What can hang from each mark
q45: q15 q453 q570 q943
q252: q45 q130 q453
q751: q570
q570: q252 q751
q733: q15 q252 q980
q453: q45 q252 q980
q980: q453
q130: q214 q453 q570 q980
q893: q48 q214 q570 q733 q751 q980
q943: q48 q214 q980
q214: q453 q751 q893 q943
q48: q45 q252 q751
q15: q453 q893 q980

Every row comes from one small tree of marks. The marks that hang from a mark follow it in brackets, in the order of their numbers. Every link used is in the known rows. Which tree was each row made from?
Known rows
q751{q570{q252{q45{q453 q943}}}}: [  80  -13  -38   34   92  -31 -359  -98   66   71   36  274  -42  -24
   33   38  125   71   43   35  -35  -97 -191    0 -161 -227  -26   14
  124  126   45  133  270   30   89  -14 -180   14   -6 -103   26 -232
 -161  -41  -82   54  358   32  -10  -71  227  150  218  -60   50  -12
  -21    8   41   56 -206   23]
q751{q570{q252{q45{q453}}}}: [  77    0  -31   72  121   19 -281 -105   92   56   96  141 -128   13
   33   -5  127   93   -2   56  -24 -119 -208   28 -101 -177   -9   -9
   90   15   31   73  205   33   42  -15  -84  -49    7 -101   31 -128
 -118  -33  -77   70  268   35   -8  -71  286  151  167  -91   82  -56
   -8   15   38   46 -169    8]
q214{q893{q733 q751{q570}} q943{q48}}: [ -15  -13   14 -105 -206   22   61  -85  105  -32  -36  -39   26  -83
 -279   20  201   52 -259  -26   78   35  -76   -6  -93 -113   32   72
  -15 -193   16   26  151  -10    0  245 -113   74  -62  -35  100 -241
  165  -53   32  172 -165 -101  253  -35  103  -88  140  114 -103 -162
  135 -104   61  -26 -146  150]
q751{q570{q252{q453{q45{q15}}}}}: [  96  -16   -8   92   22  -53  -99    5  -13   49  111   27 -182   50
   16    7  280  118   23   99   19  -49 -230   23   36  -71   92  -39
  121   61  -44  -24   38  -45   -1    2   -8  -60  -19  -83   95  -22
 -112 -107 -186   16  196   -3 -130 -228  361  103  108 -149  -27  -49
  -15   60   11   31 -266  -51]
q130{q453{q252} q570 q980}: [  14  -46   87 -149   44   64  141   17 -236  -55  152  -40  264  -16
   53   33  -27  -33   97  -69  -96   50  -87  -66  140  -58   24  -88
  -96  -27   33  190  104  158   30  -40  -19  -53   39   27  -62  -97
   59   63  -50 -134  -24   35   64 -148  -64   53   81  -54   90  -18
   10   46  249  -94  133   -7]
q130{q453{q45} q570{q751} q980}: [  49   37   63  -14   83   14  137   -5 -227  -15  131  -83  156  110
   16  -26   28   -4   18 -146  -27   71 -267 -125   76  -25   87  -81
  -42  -62  -89  193  120  258   73   82   46  -77   70   89   26 -120
   39    9 -136  -68  -17  130  -39 -106   18   72   41  -24  -10   28
  -94    9  321  -26  171  -13]
q943{q48 q214{q453{q45} q751{q570}} q980}: [   2   26   81   49  -99   83  -75  134   27  -36  -41 -327 -120  206
    5 -107  471   87 -338  -33   61   56 -305 -235 -117 -133  211  -38
  -40 -209  -30  141   64   60    3  337   18 -155 -149   33  111   19
  236 -193  145   95  -27 -295  -76 -167  229  131   70   93   -4 -209
  -12 -111    8  -97  -69  -35]
q733{q15{q453{q45}} q252{q130{q570}} q980}: [ 106   68 -107   40 -122 -125  139 -240   13  -19   91   35    5   84
  -67  -55    5   -3   71   -3  -57  -91   11 -237   86  123  -77   33
  -42  134  -45   75   44  -72   83   85 -125  -20 -230  -46   90    4
  -19  102 -154 -143  -59 -108   27 -223  262  100  -32  -54 -113  -65
  -79   18  133   73  -20  -55]
q943{q48{q45 q252}}: [  -1    2  -17   10   -9   56   56 -104  -67    0    2  -73   27   69
  -91  107   46   83  -64  -30  -18 -126 -150   46  -54   86   44  -86
   32   66   12   -6  111  -26   72  227 -134  -88   37  -17    9  -89
   70 -141   59   25  -60 -253  -46  -30  274  137   29  -74  -83  -66
   -8  -24 -108 -109   -8   36]
q980{q453{q45{q570{q751} q943} q252}}: [  64   29   77  151   -7  -70   -3   40 -183  -88   22  185  103  202
  175  163  200  121  -79  -43  -50  -11 -172  -31 -134 -118   54  -71
   -2  -90  -77  109   55  125   90  157  -81   11   88  149   44 -119
  -65 -151   44   -2  128   98 -111 -120  153  120  207 -182 -121  162
  -82   15  240  -64 -222  128]
q15{q453{q252} q980}: [  44  -79   10   69 -101  -95  209   70 -100  -98   69   -4  253   85
    5   47  129  120  -91   61  -11  111   20  -61   93 -157  -70   34
  -12  109   37   14  -44  -52   73   87  -41  -48  -75  -25  -89  122
  -54  107  136   -4 -246  162   76 -193   59  110  -36  -45   44  -54
  129  -13  -26  -29  -50  -70]
q453{q45 q252{q130{q570}} q980}: [  19   -2  -57  -10  -24  -42   65  -10 -308  -76   35  -79   21  125
  168   70  112  -20   84  130 -145  -25  -15   -2  104  -82    5   11
 -110  -86 -107  -41   46   58   -3  158  -28  -97  -65   65  -83  -23
    9  126  -55   70  -34  -11  -46 -179   45   17   40  -26  -79  128
 -233  -69  212   42 -125   94]
q130{q214 q453{q980}}: [ -54  -24   11  -58   60   45   26  139 -236  -16  221  -16  201   32
   14  -17  -29 -106   -6  -51 -138   46  -96   -1   49  -40 -107  -31
  -49   96   58   72  -17   34  -16   51  110  -71   58   16  -26 -127
  -43   12    6    4  -30   49   47  -59  -80   89 -116   16  -48   -9
   90   57  151    1   84  -26]
q48{q252{q130{q980}} q751}: [   9 -170  -97  -64  -98  138   10  -66   -4   51   34 -143  171   72
 -111   19   29  -16  164 -112   63   31  -98   -4   46  110   22  -31
   58  159  -21   10   95  147   94  141 -117   16   82   72  -97  108
   50 -129  -77  -15   -4    9    6  -29   49   20   19   12  155  -49
  -65  -52 -104    0   53  -92]
q252{q45{q15 q453 q570 q943{q214}}}: [  55   27  -24   75   55   65 -481   -4 -143  146   35  258    5  123
   43  -32  246  -28  -66   17  -31 -111  -38  -84 -188  -31   56 -115
  116   45   -5  249  229   16   72  157 -169   63  -50  -46   58 -283
 -103 -154   95  -74  575    6    7 -181  270  295  143   13 -103 -113
   -4   57   77   43 -178  -31]
q980{q453{q45 q252{q130}}}: [  81  -48  -10  118    1   17   53  -96 -103 -130   63  -28  -23  140
  145  108  129   83  -22  137  -25  -52  -60   81   62  -33  -89   25
    7 -113 -112 -107  -50   85    8   96  -12  -35   62  151  -27   95
   24   35   99  -19    4   70  -79 -120  144    2   66  -66  120   93
  -64   17  123  -29 -250  107]
q15{q453{q252} q893{q214{q751}} q980}: [  21 -115   13   81 -194   39  234   97 -124  -31  142  104  229  113
 -161   50  192  137 -289   89   65  224   82  -60  214 -216 -153  128
  -22    9   34   87  -78  -78  181  113   68  -61 -185    0  -14  128
   -9   68  145   47 -198  281  150 -186   66  126  -68   42  120  -35
  161  -48   -5 -107  -26  -92]
q893{q48{q45} q733{q15} q751}: [  62   40  -42   -7 -245   32  150 -200    0  -10  -56  146  158    4
 -175   -8  -20   27 -136 -125  -65   12    7    1  -64   44   -3   54
   26   50  -80   -4  113  -27  106  274  -84  157  -27 -269  134 -351
   23   88   75  111  -23  -61  105  -88  214   21  104  -41 -231  -57
   82   15  219  -14  -40  -42]
q214{q751 q893{q733{q252} q980} q943}: [ -46  -76  -66  -82 -175   71  188  -18   73  -60   32  -80  175   23
 -325   50   21   40  -92   -2  -26   62   14    4  -21   43  -48  165
 -147 -131  -51   -9 -142  -70   20   73  -53   89  -32    0  100 -144
  132  -82   -7   54 -194  -89  239  -83   42  -43  196   76  -19  -52
   74 -113   44  -49  -25  235]
q48{q252{q130{q570 q980}}}: [   0  -52  -21 -118   15  134   26 -120 -141   59   -3  -82   75  -18
  -49   34   12  -47  201  -31   58  -53  -60  -36   77  139   21  -73
   21   10   41  104  118   79   96   67  -36  -54   35   97  -56   40
   64   -8 -176  -51   25   -7   95  -76  -13    1   11   17  125  -54
 -111    6   -5  -14   81   21]
q893{q48 q570 q733{q15} q751 q980{q453}}: [  23  106   23  -67 -410   78   76 -163  -93  -90  -82  287  305  -25
 -215  -13  115   77 -183 -230 -129   -1   96   31  -53  -13 -133  131
  -13  -61  -31    5   16  -13   45  240    1  255   57  -92  157 -330
   45  123   93   90   68  104  239 -119   44   21  176    6 -177  112
  125   66  274   80 -290   -6]
q751{q570{q252{q130{q453}}}}: [  68   18  -15   70   39   38  -42  -56   53  -27  173   17  -67  -15
 -165   79  138   85    7  -12   38 -134 -125   -9  -20  -77  -68   -1
   47   74   99   61   85   69   61  -59  -48    3   30  -63   15 -135
  -30  -23 -132   28   86   21   25  -57  204  -31   18 -118  152 -101
   40   71    1   49  -81   27]
q15{q893 q980{q453}}: [ -68  -98   52   76  -15   14   31   -8   56  -83   -8  148  178   86
   32   73  143  113 -134   13  136  124  -57  -12   93  -27 -147  100
   78 -117   22   40  -22  -44  100   50   95  -21  -40   28  -23  133
  -42  102   54  -27  -65  321  105  -82   13  113  -35  -24  185  -65
   68   46 -101   26  -70  -13]
q45{q15 q453 q570}: [  48   59   20  117   37   40 -269   43 -152  135   77  155 -104   99
   11  -69  137  -69  -67  -64  -10 -126   88  -17 -107   74  113 -137
   82   -5  -26  228  128   -3   38   77  -33   61  -60   53   53 -209
  -79 -153   15  -84  394  172  -56 -175  185  146   60 -110 -107 -136
  -10   88   88   19 -130  -14]
q130{q214{q751} q453{q45} q570{q252}}: [  59  -29   98    5  163  195   40   69 -258   32  323  -55   40  108
 -117   73   68  -23  -73  -16  -63  -20 -187  -61  113 -122  -41  -51
  -35 -131  -92  221   28  120  -25   58  161 -230   60   40   72 -247
  165 -108 -183  -57   62  169  -88 -119  106   84  -53  -28  -65  -32
    0   54  156 -171  191   50]
q252{q130 q453{q45{q15 q943{q48}} q980}}: [  51   12 -149    8  -60  -75 -151   31 -263   88  -67    6    2  151
    9  -73  263  -49   30   61  -32  -65  -35   -8   19  -93   55   81
  100  105 -107  -80   78   18   13  277 -120   -6 -114   99  -64 -127
 -137  -52   -6   91  146 -130  -41 -210  102  113    9   62  -98   27
 -101  -18   45  218 -285    1]
q893{q214{q453 q751 q943} q570 q733 q980}: [ -12   67  -90   63 -292  231  118  -47 -124  -25  -83   15  174  -13
 -281   30  219    9 -277  -14  -10  127   60  129   -7  107  -22  103
  -35  -22  -29   69  -46 -108   28   88   28   97 -152   44  171 -214
  236  -72  139   -5   15  -94  238  -69   -9 -176  172  131 -121   29
  107  -17  212  -50 -166  147]
q15{q453{q252 q980} q893{q214 q570}}: [  -4   31  -45   43 -277   68  148   16 -233  -67  141  252  259   91
   28  117  170   71 -209   75 -150  132   93   44  194 -135 -174  103
  -87  130  113   20   30  -92  116  105  -79   21 -125  -15   11  -49
  -63  115   59   44  -29  149  185 -147  117  113   -2   -3  -59  194
   56  -64  132   16 -223  -27]
q45{q453{q252} q943{q48 q214}}: [  60  -12   17 -110  -67  107 -151   86 -187   13  115   99  104   90
   69   17  172   45 -190   -2 -153  -57   32  -88 -166 -249  -28    2
  -65  -22  -24  186  178  102   44  178 -186  -17  -61  -27  -51 -231
   18 -230  189   62  184 -138   22  -69   95  298  136   34  -87  -22
  115  -71   19  -15 -134   -8]
q453{q45{q570{q252} q943} q980}: [  13   55  -77   58  -25 -102 -136  109 -193   36  -14  187   66  152
  155  143  166   23   74  -20 -196   33 -125  -79 -119  -65   40   18
   13   82  -31   42  111  -44   33  136 -141   14    2   15   25 -251
 -117  -77 -142  122  206  -32  -99  -75  103  140  164  -72 -195  149
 -184  -29  106   72 -126   99]
q453{q45{q15{q980}} q252}: [   2  -85    2   31  -95 -185   96  107 -330  -83   52   -6   40  128
  107   37  131  101  -57  138  -81   63  -30  -63   18 -116  108  -12
   29  -41 -152 -124 -112  -47  -10  104    3  -12  -83    6   25   34
 -103   59  119    8  -68  104 -106 -224  133  159    4  -47  -82  -21
  -68   -2  120  -33 -145  -85]
q733{q980{q453{q45{q15} q252}}}: [ -12  -25   35   49  -93  -51   45   66 -154  -91   61   56  -16  141
  157   64   55   62  -31   73  -98    5 -149  -48   29    6   14  -69
  -23  -22 -151  -91 -156   12  -79   -7   32   -9   -8  172   47   49
  -75  -73  164  -78   84  -64 -141 -192  161  140   71  -69   51   81
  -17  105  250  -76 -277  -29]
q214{q453 q893{q570 q751}}: [  34  121   39   23 -193  189  -50 -109   78 -125  -11   37   82   -8
 -195   36  168  -18 -187   33   93   32  -10  -17   24  -24   46   70
   70 -241  -48   46  -15  -72  -10  171  -33   73  -49   63  130 -175
   89  -43  -74 -127   53   92  125  -12  104 -106   22   54  -81   13
   38 -118  152  -30  -74   76]
q130{q214{q751 q943} q453 q570{q252} q980}: [ -11 -104   46 -112  178  255  144   74 -242   98  255  -85  245   26
 -154   44   41  -85   17  -92   -8   96 -190 -105   67  -50   42  -42
  -97  -85   12  307   -8   88  -38  -88   77 -191   35  105   31 -253
  212 -181 -164  -53  -21   -5  149 -119  -61    8   14   29   60 -121
   96   74  116 -183  299  100]
q130{q453{q45{q943} q980} q570{q751}}: [  -1   85   46   38   16  -66   36  101 -265  -33   73   79  192  133
    2   49   49  -17   25 -131  -70   47 -236 -109   -3 -152   65  -26
  -55   71  -95  182  124  157   77  145  -25  -34   23   50   -9 -285
  -42  -10 -116    6   42   86  -67 -134   -3   62   54  -44 -185  156
 -137  -39  313   43   23   57]
q570{q252{q45{q943}}}: [  26  -22  -73   -6   55   -8 -146  -64   34   49  -29  198   58   22
   10  119    8   69  101   83  -56  -36 -145  -26  -93 -178   17   71
   79   80   -3  -51   64    2   15  -39 -167   -8   45  -69    3 -177
 -123   -6  -76   33  159  -83   25   45  104   89  137    8   29   93
  -64    9  -20   70  -50   33]
q733{q252{q130{q570}} q980}: [ -16   72  -90 -158  -43    6    7 -172  -16  -24  -11   17  -42  -14
  -78  -26  -29  -54  158  -26   -4 -152   28 -131   27   73  -90   20
 -107   -6   10   45   61    6   17  -28  -45   -1 -158   21   13   -7
  -35   39 -147  -71   76 -215  107  -45   48   54  -13   -2   94    7
  -89   -6   79   77   17   40]
q943{q48{q45{q15 q453}}}: [  46   42  -10   87   37   72 -157  -53 -187  101   62   41  -39  156
  -11  -45  110  -12 -189  -45  -54 -155  -26   17 -107   30  106 -100
   69   27 -103  131  147   37   37  193 -113  -27  -70    7   27 -268
  -10 -145  139  -27  245  -87  -82 -155  313  208   29  -51  -73 -141
  -12   44   37  -16 -122  -31]
q214{q453 q751 q893{q570 q733{q15}} q943}: [   4  -12   16  214 -177  259  124  -94  121  -54  -46  -41   99   27
 -281   58  121    2 -318   34  163   61    6   -6  -12  174  100  120
   73 -230  -90  102  -93 -189   12  136  -44   49 -181  -32  208 -283
  283 -199  -31 -132 -249   30  212 -102   98 -223  122   -4 -279 -199
   97  -64  124  -76  -20  220]
q45{q570 q943{q214 q980{q453}}}: [ -33   13  146   35  -49   81 -241   56    7   18  -97  102  155  163
  156  103  354   46  -81 -163   -1   29 -189 -150 -149   32    3  -85
  -28  -27  118  254   68   29   70  196 -118   38   45   35   43  -72
   52 -145  115  -40  295 -101   71  -95   86  141  174   21   74   -1
    6   41 -109  -70 -140   59]
q453{q45{q15 q570 q943{q214 q980}} q252}: [   8  -19   71  -13 -147 -100 -156  150 -296    4    0   51   39  229
  216  114  355   53  -70   13 -194   26 -121 -211 -165  -76  210 -130
  -76    6   -8  122   16   29   23  237 -210   44  -49  -25   91 -155
  -45 -119  145   -4  295 -122 -116 -237  257  228  192  -19 -175   -3
 -127  -12   64  -99 -194  -41]
q733{q15{q453{q45} q893 q980} q252}: [  62  -72  -77  116 -154 -236  234 -110   51  -86  151  161  178  146
  -37  -21   71  142 -117   55   -6  128   12 -221   94  -23  -65  164
   61   84  -19    3   -9 -172  182  133  -95   12 -220 -178  108   90
 -116  196  -74  -70 -241  257   46 -237  298  253  -55 -104 -130 -158
   36  -44  -49   72   11 -149]
q15{q893{q48 q751}}: [  11   25  -56 -166 -204   23   80  -60   56   -5    2  193   83  -40
 -174  -43   51   18 -108  -38   27   63  107  -34   32 -199  -28  136
  -41  -69   -3   29   90   21   66  123  -12  116  -35  -60   43 -157
  -41   83   26  138   92  196  114  -24   66   76   -3   34  -14   38
  104  -57  114   45  -10  -56]
q733{q15{q453 q893} q252{q130}}: [  82  -30 -123  103 -122  -46  168 -193  193  -12  172  166   76  103
 -162  -19   -7   47  -44   57   46  -45  162 -160   52   40  -73  146
   28  108   74   34  -11  -98  177   24 -152   53 -177 -133   53   22
  -92  119 -129  -94 -111  136  150 -143  285  102  -79 -120   -9 -171
   46    9 -108  144   -9  -93]
q45{q15{q893} q453 q943{q980}}: [ -25  -57   50   -9  -81  -10 -249   64  -24  116   -2  255   44  130
   43    1  117  -57  -65  -64  -21   35   -1 -129  -92  -98  127   16
   38  105   25  231   81   57  112   70 -160   97 -114    0   20 -203
 -172  -22   59  -58  351  291  -17 -153  122  147   85    7   19  -93
  -48   26  -71   35 -123 -104]
q45{q570{q751} q943{q48}}: [   6  108    2    0  -23  -55  -72   64 -158   76  -74  120   52  115
  -47   20  172   36 -143 -167  -11  -99  -26 -127 -244 -134  128  -42
    0  -60   33  174  178  110   87  206 -129   18  -33   68   20 -260
  -46 -208  -11  101   81  -92   31   39   35  137   81  -50 -204    3
  -47  -12   55   83  -17   56]
q570{q252{q130{q980}} q751}: [  36    3  -85   17   25  122  114    6  -73   63   62  -37   41  168
  -26   40   46   61   51  -45   -6    2 -151 -119 -101  -63   73   55
  -11  -61  -38  -25  -67  201   63  -20  -28  -37   79   82  -27  -48
 -113 -116 -180  143  -29  -36   87   86   23   49   30  -24  170   41
  -98    0   34  138   69   -8]

Which tree is each row?
[ -32  -11   47  -26   16   45 -162  -44   45   64 -132  110  107  173
  106  115  197  132  -38  -57  -48  -76 -319 -100 -146 -252   97   61
   35  -46   26  -11   44   77  -16  139 -196  -61   83   60   -9 -171
  -44  -79   76   70  125 -220   90   31  125  176  206   46  185   98
  -59   34 -137   57 -154   66] | q570{q252{q45{q943{q48 q980{q453}}}}}
[ -42  -82  115   70  -74   24 -106  -88  106  -24  -91 -142  156  193
   79   58  366  126 -184 -251   39  -20 -379  -13  -68  -14   78 -113
   -5   46   36  144  201  131   64  332 -158  -67   26  -25   -8   -4
  163 -112  153   27   55 -225  -51 -145  324   90  150  -62  153  -84
  -65   -8 -147 -120 -180  -22] | q943{q48{q45 q751{q570}} q980{q453}}
[  21   87  -38 -145 -259   82   68 -182  -50  -47  -76  103  134 -122
 -270   35  179   28 -166  -30   45   -7   66   48    3 -106    0  144
  -71 -159  -27   24   18 -115  -37  181 -155  177  -30   35  147 -325
  140  -96   24   82   22    9  256  -52   93 -101  108  101 -167  124
  118 -164  164  -64 -110  223] | q214{q893{q48 q570 q751} q943}
[  -1   57  -23  -12  -59  199   18   69   30    0   31 -154    9  100
   -2  -50  218   46 -254   49   29  -12  -55 -105 -106  -34  102  -18
    6 -128  -30   81   48   -3  -17  148  -10  -94  -95  -13   36  -62
  171 -217  112  -24   -3 -279   66    4  115  160   -7   69  -36 -140
  113  -24  -21   46   22  -29] | q943{q48 q214{q453}}
[  70   29  -99   81   40  -83 -122  -96 -141  -14  -58  148   44  135
    8  110  156   56   37   64  -17 -138  -48  -36 -172 -176   61   -6
   11  -48   26   18  114  143  112  146 -195   23   -4   33  -37 -140
 -185  -14   18   66  136  -19   50  -33  150   58  138 -102  -71   69
 -137   -7  163   95 -127   95] | q453{q252{q45{q570{q751} q943} q130}}
[  10   22  -18  -48   56   97   77  -66 -167   58  -19  -81   80   90
   -2  -32   59  -36   70  -87   61  -11  -82 -112   -2   13   76  -29
  -43 -118  -27  137   74  225   90   56   25  -60    5  108  -48  -18
    6    0 -174   29  -15   28  121  -18  -76  -21   -5   28  110    3
 -159    0  131   93  119   11] | q252{q130{q570{q751} q980}}
[ -35 -128  135   80 -109   76 -232  -53  146  -51  -68   -6  277  183
  118  149  422  129 -113 -222   39   98 -425  -74 -114   16  -19 -121
   -2  182   67  254  191  107  132  280 -217    7   54 -125   19  -25
  136 -145  148  -32  257 -212  -43 -188  324  112  210  -16  161  -34
  -35  -25 -166 -173 -208  -48] | q48{q45{q943{q214 q980{q453}}} q751{q570}}
[ -44   -9   58  -43  -82  119    2  -31  -40    5  -20 -204   59  193
  -15  117  247  122 -145  -88  -68  -68 -304 -105 -114   62   97 -107
  -78   26   76   58   49   16   67  355 -184 -118   35  -86   29  -44
  120 -200  162   76  -28 -420    3  -52  345  236   74   18  -27 -100
   -3  -71 -247 -154    7  -24] | q943{q48{q45 q252} q214 q980}
[  46   -3  -37   86   87   30 -270  -52  -72  109   55  121  -87   82
    8 -103   21  -35  -13   73    3 -114  -40   24  -44  -58   97  -51
  116   14  -92   38   77   31   -1   31  -44   12  -24   15   20 -134
 -130  -20   79  -66  312  100  -31 -137  206  154   50   -6   17  -76
  -18   58  104   60 -142  -60] | q252{q45{q15 q453}}
[   9  -35   -4   62   -4   75 -155   35  -22   89  141  209  -61   95
  -27  -41   36  -39 -123   36   26  -22   94  -14   -4  -25   45    0
   72   -9  -46  153   68   24   71   -9  -10   40  -91    4   26 -134
 -111  -44   12  -68  273  340  -28 -135  179  155  -14  -59   -3 -137
   24   56   11   54  -96  -96] | q45{q15{q893} q453}
[  33  -23 -167   67 -117   19  -52  -40 -192  103   81   95  -79  129
    8  -34  251  -16  -46  186   -9   65   -1  100  224   28  -72  119
   77   72  -71 -105  -16  -65  103  150   41    7 -161   14   35   51
 -177   57  -57   50  210  118   32 -189  203   84  -35   55   11   82
  -78   10   91  164 -273  -58] | q252{q130 q453{q45{q15{q893{q214}}} q980}}
[ -37  -25 -127   -4 -112   82  122  -43   35 -104  161  116  168  116
 -161   30  -57  -29   -1  -12  -23  -14   22  -10   87    8 -183  164
  -38   68   54  -46  108   90  132   92  -40   98  -53 -109  -31 -173
 -108  182  -77   38  -72  149  198  -74   85   88  -30  -67  105  -85
   46  -15   94  214  -32   36] | q15{q893{q733{q252{q130{q453{q980}}}}}}
[  35   34    4  155   34   11  -12  124 -131  103   48   82   18  210
 -103   27  335  147  -57  -53  103  -43 -163  -84  -67  -85  166  -33
  104  -67  -19   81  -72  -28   70   91   48  -59  -48  -51   38  -85
 -228 -233 -172   43  103  107   56 -150  240  197   49 -211  -65  -81
   32   81  -69  120  -73  -48] | q45{q15{q980} q570{q252{q453} q751}}
[ -10    7   20 -117 -208  -83   58 -204  107  -34 -145  -72   96  -58
 -150   60  318   84 -145  -80   37   48 -243  -19  -73  -67  115   30
 -116  -27   68  101   67  -95   63  282 -233  113  -45 -101  155 -224
   99  -38  111  151   18 -203  166 -168  321  -87  221   51  -30  -23
   40 -144   75 -193 -117  180] | q214{q893{q48{q45} q751{q570}} q943{q980}}
[  55   16 -130   -8 -178  -63   91  -72 -188  -78  175   19   75  116
 -210   -8   15   14   24   -1 -160 -105   22    0   -3   84  -58   45
   -6  129 -100 -105   -4  109   60  109  -56  166   18  -47   90 -207
  -75  160   18  -51  112   59   15 -198  231   97   62  -23    9  -67
  -27   78  221  146 -182  -27] | q893{q733{q252{q130{q453{q45{q15}}}}} q980}
[  83  -34 -123  -27   45  192 -142 -183   59   55   20 -161  -55   79
 -170  -23  280  100  -12  133  115 -193 -180   53   48  -42  -74   29
   86  -35   53  -82  125   30   49  292 -109 -148   11  -48  -66  101
   11 -155   32   54   40 -293  131  -55  303  204   17   49   66 -106
  113  -40 -216   90 -113    2] | q943{q48{q252{q45 q130 q453}} q214}
[  26  -10 -115   47  105   54  -95  -13   66   47    6   23   54  101
   47   13  121   55  147  105  -46   -1 -253   70   95 -145  -14  103
   41   37    2 -138  -12  -45  -37   35  -26 -125   30  -86  -78   -3
 -193   -6 -136   99   47 -142   73  -61  140  125  109  -55   60  107
  -15   -9  -19  156 -110   27] | q570{q252{q45 q453{q980}}}
[  68   42 -134   47 -163  -93  144 -167  144  -14   81   67   46   62
 -161  -78  -62    3   54  -35  -22  -83   71 -222    2  113 -103   81
  -27  214   48   -5  -77 -110   83   -3 -139   62 -199  -56   55   51
 -122   34  -54  -93 -117 -182  114 -120  193   84  -63  -60   -5 -107
   66   38   15  122  -30 -104] | q733{q15{q453} q252{q130} q980}
[  42  -23  -37   66  119  208 -111   46 -169  105  158   -8  -68  145
 -129   66  182  -44  -67    5   -5 -112   32  -46  -71  -18  -64  -17
    8 -160   34  135  -19   42   16   99   89 -132    3   83   33 -145
   34 -178 -150   86  138   72   39  -14   86   44  -66  -37    2 -107
  -26   61  -38  -32   74   87] | q45{q570{q252{q130{q214{q751}}}}}
[  36  -95 -108  -10  145   36 -206 -197  -74  111   13  -71  -11   84
   55  -48  171 -107   -2   81  -34  -76 -116   29  -84  -39   11   29
  -26   10   50   87   53   63  -13  134 -133  -82  -69   53   -3  -68
  -31   24  150   28  169   22  139  -68  131    5   51  123   47 -115
   -3    5  -43    1  -42   91] | q252{q45{q453} q130{q214{q943{q980}}}}
[  -7    7  112   63   49   79   66   39 -274   52   47   10   83  212
  150  -19  115   30  -21  -89   43   47 -267 -113   13   32  199 -132
   31 -159 -189  132  -12  193   27   65  111  -74   95  222   66  -48
   31  -89 -101  -84  122  102  -39 -192   76  126   65  -36   80   54
 -160   88  273  -10  -67  -14] | q130{q570{q751} q980{q453{q45{q15}}}}
[ -16  -23  -39    6   38  -48   30   53 -132 -107  117    1  186   78
   45   33  -29   15   67   75 -143    5 -166   23   81 -190   -4   15
  -68   42   11  -95  -10   48  -27   45  -49  -40   49  -24  -94  -82
 -124  120  110   22  -71  -83   33 -115   63  102   65  -65   24   76
   10   -3  240   29  -57   17] | q130{q453{q252{q45} q980}}
[  58   29  -62   48  -12  -27 -235   75 -133   13  -23   61  121  135
  149   15  373   -6   24   -8  -89   88 -156  -39   13    8  -83    4
   13   83   20  126  172  -42   66  287  -95  -22  -52  -56   -9  -59
  -72 -101  -43   54  258 -110  -37 -203  130  196  140    3 -202   63
  -22  -59   57   62 -176   51] | q252{q453{q45{q570 q943{q214}} q980}}
[ -10  -92  -83  -63  -97  154 -218   77  -64  158   77   86  127  211
  -86   66  230  120 -118   -2  -61  -64 -184 -146 -183 -258  176   -8
   67   68 -118   21  119  102  -34  169 -249  -40   10 -114   -6 -290
   28 -301   45   57  272 -289   13  -28  302  328  110   74  -23  -22
  -31  -14 -143   97  -86 -141] | q570{q252{q45{q15 q943{q48{q751} q214}}}}
